Below are the code and all the weights of a small trained network. Each question names an input and a target symbol and asks about switching units off, where a switched-off unit gives its printed mean instead of its output.

import numpy as np


def w(rows, s, z=0):
    codes = np.array(rows[::2]) - 128.0
    scale = np.full(codes.shape[1], s)
    scale[-1] = z or s
    return codes * scale


def norm(h):
    return h / np.sqrt((h * h).mean(-1, keepdims=True) + 1e-5)


def f(y):
    return y / 2 * (1 + np.tanh(0.7978845608 * (y + 0.044715 * y**3)))


def softmax(a):
    e = np.exp(a - a.max(-1, keepdims=True))
    return e / e.sum(-1, keepdims=True)


def log_softmax(a):
    a = a - a.max(-1, keepdims=True)
    return a - np.log(np.exp(a).sum(-1, keepdims=True))


def net(x, mask):
    ids = ['γεζηθλμξπστφψω'.index(c) for c in x.split()]
    T = len(ids)
    res = E[ids] + P[:T]
    q, k, v = (norm(res) @ M[0].T for M in (Q, K, V))
    z = softmax(np.where(np.tri(T) > 0, q @ k.T / 2**0.5, -1e9)) @ v
    res = res + np.where(mask[0], z, O[0][:, -1]) @ O[0][:, :-1]
    y = f(norm(res) @ A[0][:, :-1].T + A[0][:, -1])
    res = res + np.where(mask[1:25], y, B[0][:, -1]) @ B[0][:, :-1]
    return log_softmax(norm(res)[-1] @ U[:, :-1].T + U[:, -1])


Q, K, V, O, A, B = {}, {}, {}, {}, {}, {}
E = w([
[99,97,140,125],'γ',
[152,118,184,216],'ε',
[122,75,66,156],'ζ',
[109,73,116,107],'η',
[121,67,37,254],'θ',
[191,181,196,102],'λ',
[103,69,163,137],'μ',
[130,120,73,132],'ξ',
[66,90,76,147],'π',
[154,80,147,66],'σ',
[168,100,215,177],'τ',
[85,79,67,21],'φ',
[162,128,106,150],'ψ',
[161,180,99,88],'ω',
],0.0085)
P = w([
[112,1,207,150],'0',
[98,187,162,149],'1',
[55,149,88,98],'2',
[180,49,90,69],'3',
[99,189,161,153],'4',
[54,147,89,97],'5',
[217,78,63,74],'6',
[103,191,158,157],'7',
[54,148,90,97],'8',
[237,92,39,68],'9',
[107,191,157,159],'10',
],0.0067)
Q[0] = w([
[22,23,120,212],'h0',
[181,112,118,4],'h0',
],0.0036)
K[0] = w([
[3,10,124,208],'h0',
[139,40,112,159],'h0',
],0.0041)
V[0] = w([
[63,145,3,109],'h0',
[130,155,164,136],'h0',
],0.0034)
O[0] = w([
[139,180,57,163,254],'h0',
[84,248,5,198,40],'h0',
],0.0024,0.00081)
A[0] = w([
[110,85,133,144,123],'n0',
[217,194,76,66,126],'n1',
[74,89,71,167,144],'n2',
[255,125,147,137,127],'n3',
[91,76,76,155,143],'n4',
[156,179,126,158,140],'n5',
[74,155,172,148,99],'n6',
[146,147,59,148,75],'n7',
[89,136,122,73,126],'n8',
[154,201,219,67,3],'n9',
[99,196,202,139,107],'n10',
[238,105,155,189,21],'n11',
[127,80,108,130,127],'n12',
[120,135,138,157,88],'n13',
[150,151,90,107,130],'n14',
[188,92,177,73,166],'n15',
[215,76,99,156,197],'n16',
[181,81,132,202,151],'n17',
[147,138,123,79,109],'n18',
[105,91,141,131,108],'n19',
[110,129,169,87,117],'n20',
[61,196,116,104,113],'n21',
[112,127,148,110,116],'n22',
[140,97,99,19,163],'n23',
],0.0086,0.0041)
B[0] = w([
[120,110,165,76,156],'n0',
[95,28,206,120,160],'n1',
[198,145,178,129,255],'n2',
[100,8,113,46,164],'n3',
[145,110,164,105,241],'n4',
[150,151,159,93,141],'n5',
[147,72,102,139,137],'n6',
[134,113,98,148,158],'n7',
[195,170,102,167,143],'n8',
[233,155,133,62,128],'n9',
[46,101,29,83,144],'n10',
[178,74,11,144,148],'n11',
[97,101,189,108,169],'n12',
[137,137,160,166,124],'n13',
[106,62,134,150,140],'n14',
[127,57,133,252,169],'n15',
[83,99,175,65,246],'n16',
[119,228,167,52,228],'n17',
[81,162,140,200,125],'n18',
[134,132,125,72,137],'n19',
[172,138,77,147,124],'n20',
[178,99,124,105,148],'n21',
[157,128,101,126,119],'n22',
[139,192,182,199,214],'n23',
],0.0042,0.0046)
U = w([
[128,48,221,109,224],'γ',
[186,44,57,91,220],'ε',
[26,190,171,137,106],'ζ',
[201,170,29,148,162],'η',
[72,77,33,227,24],'θ',
[69,183,58,56,158],'λ',
[251,120,137,171,35],'μ',
[83,128,56,115,38],'ξ',
[156,167,167,204,152],'π',
[149,220,109,111,162],'σ',
[200,163,142,71,34],'τ',
[178,178,205,91,24],'φ',
[162,175,124,59,112],'ψ',
[37,109,130,125,2],'ω',
],0.012,0.0029)

Each question gives the input, a string of symbols that net reads in full, and the target symbol t.
The units are the heads (2 rows each of Q, K, V and O) and the neurons (one row each of A and B). Each row of codes is followed by its name. A weight is (code - 128) times the scale printed after its matrix; where a second scale follows, it is the last column's (O, A, B and U).
mask holds one flag per unit, heads first, then neurons. A switched-off unit (its flag False) gives its mean, the last column of its rows in O or B, instead of its output. The means were averaged over made-up inputs and are rounded, as every weight is.
A unit's drop is (log p(t) with every unit on - log p(t) with that unit switched off) / (log p(t) with every unit on - log p(t) with every unit switched off).
The circuit of an input: a set's keep is (log p(t) with only the set's units on - log p(t) with every unit switched off) / (log p(t) with every unit on - log p(t) with every unit switched off). Starting from the 12 units with the biggest drops (on a tie, the unit counted first), units are removed one at a time, each time the one whose removal leaves the highest keep (on an exact tie, the one counted first), for as long as the keep stays at least 0.8.
units of the circuit, in order: the units of the circuit, biggest drop first
unit that matters most: the unit with the biggest drop
k most important neurons: the k neurons with the biggest drops, biggest first
drop of u: that unit's drop, to one decimal
input ε θ ξ ψ θ μ λ μ ε φ, target γ: 2 most important neurons	[n1; n23]
input φ μ π θ ξ η ω ε ξ ψ, target γ: most important neuron	[n1]
input π ε η, target φ: 3 most important neurons	[n23; n8; n15]
input θ ξ θ φ, target γ: units of the circuit, in order	[n23; n11; n1; n15]
input θ τ ε ψ, target γ: units of the circuit, in order	[n16; n1]
input ψ ψ ζ, target ε: 4 most important neurons	[n17; n2; n16; n1]
input ω θ θ θ ω η ξ ξ, target η: units of the circuit, in order	[n16; n17; n23]
input ε ξ θ φ ξ σ ω ξ ε θ π, target θ: units of the circuit, in order	[n17; n16]
input σ θ ψ ω ε, target ζ: 2 most important neurons	[n10; n2]
input φ ε θ θ σ τ θ λ ε, target ζ: 2 most important neurons	[n10; n15]
input π ε φ φ θ θ θ σ σ ξ, target γ: 3 most important neurons	[n1; n16; n23]
input θ σ θ ε ψ, target λ: drop of n10	0.5
input θ θ θ θ ψ θ ξ, target γ: drop of n16	0.1
input θ ε λ ξ γ τ σ, target γ: unit that matters most	n23
input γ θ σ ξ θ θ ψ η, target ε: drop of n17	0.4
